Below is a small trained network, with its code and all its weights. Each question gives an input and a class and asks what happens when units are switched off, that is, made to give their printed mean instead of their output.

import numpy as np


def w(rows, s, z=0):
    codes = np.array(rows[::2]) - 128.0
    scale = np.full(codes.shape[1], s)
    scale[-1] = z or s
    return codes * scale


def norm(h):
    return h / np.sqrt((h * h).mean(-1, keepdims=True) + 1e-5)


def f(y):
    return np.maximum(y, 0)


def log_softmax(a):
    a = a - a.max(-1, keepdims=True)
    return a - np.log(np.exp(a).sum(-1, keepdims=True))


def net(x, mask):
    res = np.array(x, float).reshape(1, 5) / 4 @ E
    u = 0
    for l in range(3):
        y = f(norm(res) @ A[l][:, :-1].T + A[l][:, -1])
        res = res + np.where(mask[u : u + 5], y, B[l][:, -1]) @ B[l][:, :-1]
        u += 5
    return log_softmax(norm(res)[-1] @ U[:, :-1].T + U[:, -1])


A, B = {}, {}
E = w([
[197,83,126,145,146,97,79],'x0',
[14,82,2,156,105,164,114],'x1',
[73,21,109,67,117,72,169],'x2',
[103,90,134,99,191,228,120],'x3',
[93,136,176,85,36,231,64],'x4',
],0.0059)
A[0] = w([
[139,163,230,114,100,132,149,70],'0.n1',
[161,175,131,154,143,149,149,7],'0.n2',
[179,123,118,170,124,86,111,188],'0.n3',
[156,180,248,96,128,152,144,136],'0.n4',
[59,104,60,200,144,62,157,74],'0.n5',
],0.011,0.002)
B[0] = w([
[147,167,43,137,135,124,159,213],'0.n1',
[129,100,59,83,163,254,164,175],'0.n2',
[81,76,186,192,143,91,35,204],'0.n3',
[136,109,63,153,112,194,155,250],'0.n4',
[125,145,146,46,159,129,178,254],'0.n5',
],0.0094,0.0066)
A[1] = w([
[42,32,43,29,38,102,116,253],'1.n1',
[23,215,87,163,156,62,129,88],'1.n2',
[226,190,146,235,61,65,121,117],'1.n3',
[127,132,3,113,150,151,211,95],'1.n4',
[206,36,113,99,220,179,147,30],'1.n5',
],0.0058,0.0019)
B[1] = w([
[173,108,159,104,59,158,148,253],'1.n1',
[109,155,121,181,206,160,173,160],'1.n2',
[71,206,182,211,104,210,170,161],'1.n3',
[155,157,135,136,135,203,134,245],'1.n4',
[195,148,1,136,189,114,165,189],'1.n5',
],0.0092,0.0068)
A[2] = w([
[185,45,189,166,147,119,175,72],'2.n1',
[149,96,216,91,45,125,102,120],'2.n2',
[169,137,108,141,121,82,145,4],'2.n3',
[220,143,2,111,139,140,213,179],'2.n4',
[97,132,91,212,103,77,156,171],'2.n5',
],0.0071,0.0033)
B[2] = w([
[73,143,2,204,166,188,111,142],'2.n1',
[129,76,28,60,72,141,141,151],'2.n2',
[147,98,152,170,111,73,135,129],'2.n3',
[188,210,120,159,228,132,100,252],'2.n4',
[92,66,208,167,13,161,97,145],'2.n5',
],0.0065,0.011)
U = w([
[114,29,112,70,6,149,108,156],'0',
[86,116,159,30,110,76,232,93],'1',
[95,189,179,241,69,174,85,154],'2',
[125,114,164,81,112,76,41,1],'3',
[199,157,37,130,164,212,169,190],'4',
[102,83,141,184,196,14,100,196],'5',
[143,135,133,114,187,63,107,102],'6',
[105,136,107,111,88,50,83,43],'7',
],0.013,0.0063)

Each question gives the input, the list of numbers given to net, and the class t.
The units are the neurons (one row each of A and B). Each row of codes is followed by its name. A weight is (code - 128) times the scale printed after its matrix; where a second scale follows, it is the last column's (A, B and U).
mask holds one flag per neuron, layer by layer. A switched-off neuron (its flag False) gives its mean, the last column of its row in B, instead of its output. The means were averaged over made-up inputs and are rounded, as every weight is.
A unit's drop is (log p(t) with every unit on - log p(t) with that unit switched off) / (log p(t) with every unit on - log p(t) with every unit switched off).
The circuit of an input: a set's keep is (log p(t) with only the set's units on - log p(t) with every unit switched off) / (log p(t) with every unit on - log p(t) with every unit switched off). Starting from the 12 units with the biggest drops (on a tie, the unit counted first), units are removed one at a time, each time the one whose removal leaves the highest keep (on an exact tie, the one counted first), for as long as the keep stays at least 0.8.
circuit, biggest first: the units of the circuit, biggest drop first
top k neurons: the k neurons with the biggest drops, biggest first
top k neurons in layer l: the k neurons of layer l with the biggest drops, biggest first
input [-2,-8,0,-4,-6], class 2: circuit, biggest first : (0.n3; 1.n3)
input [8,8,5,-8,-1], class 0: top 3 neurons : (1.n1; 0.n1; 1.n5)
input [-5,4,-7,-5,5], class 2: circuit, biggest first : (0.n5; 1.n5)
input [-8,0,3,-8,1], class 1: top 2 neurons : (0.n4; 1.n5)
input [1,-5,-1,-4,-2], class 2: top 3 neurons : (0.n3; 0.n5; 1.n3)
input [8,-4,-5,-6,-8], class 2: circuit, biggest first : (1.n3; 0.n3)
input [5,-5,1,-3,-8], class 5: circuit, biggest first : (0.n3)
input [7,0,8,6,6], class 0: circuit, biggest first : (0.n4; 2.n4)
input [3,-2,-2,-2,-2], class 2: top 2 neurons : (0.n3; 0.n5)
input [-8,7,5,-5,-4], class 1: top 2 neurons : (0.n5; 0.n4)
input [1,5,-7,-4,7], class 2: top 3 neurons in layer 0 : (0.n5; 0.n2; 0.n4)
input [-8,0,5,2,-1], class 1: top 4 neurons in layer 0 : (0.n4; 0.n1; 0.n2; 0.n5)
input [8,-5,4,-2,2], class 2: circuit, biggest first : (0.n5; 0.n3; 1.n3)
input [6,-8,7,-2,-5], class 5: top neuron in layer 0 : (0.n3)
input [-8,6,6,-7,-4], class 1: top 3 neurons in layer 0 : (0.n5; 0.n4; 0.n1)
input [7,3,2,-2,0], class 0: top 2 neurons in layer 0 : (0.n3; 0.n4)
input [2,-4,-7,-4,-6], class 2: top 2 neurons in layer 0 : (0.n3; 0.n5)
input [3,5,-1,-7,2], class 0: top 3 neurons : (0.n1; 1.n5; 2.n4)
input [-2,2,-3,-7,-5], class 5: top 2 neurons in layer 0 : (0.n3; 0.n5)
input [7,4,-8,-2,-7], class 5: top 2 neurons in layer 0 : (0.n3; 0.n4)
input [-7,5,3,-3,-7], class 1: top 2 neurons in layer 0 : (0.n5; 0.n4)
input [6,2,-2,6,-2], class 5: top neuron : (0.n4)
input [-1,5,-6,8,3], class 2: top 2 neurons in layer 2 : (2.n4; 2.n2)
input [2,-8,-2,-5,-7], class 2: top 2 neurons in layer 0 : (0.n3; 0.n5)
input [-8,2,2,1,0], class 1: top 2 neurons in layer 2 : (2.n4; 2.n1)
input [2,0,0,2,-1], class 5: top 2 neurons in layer 1 : (1.n1; 1.n4)
input [8,4,5,-7,0], class 0: top neuron in layer 1 : (1.n1)
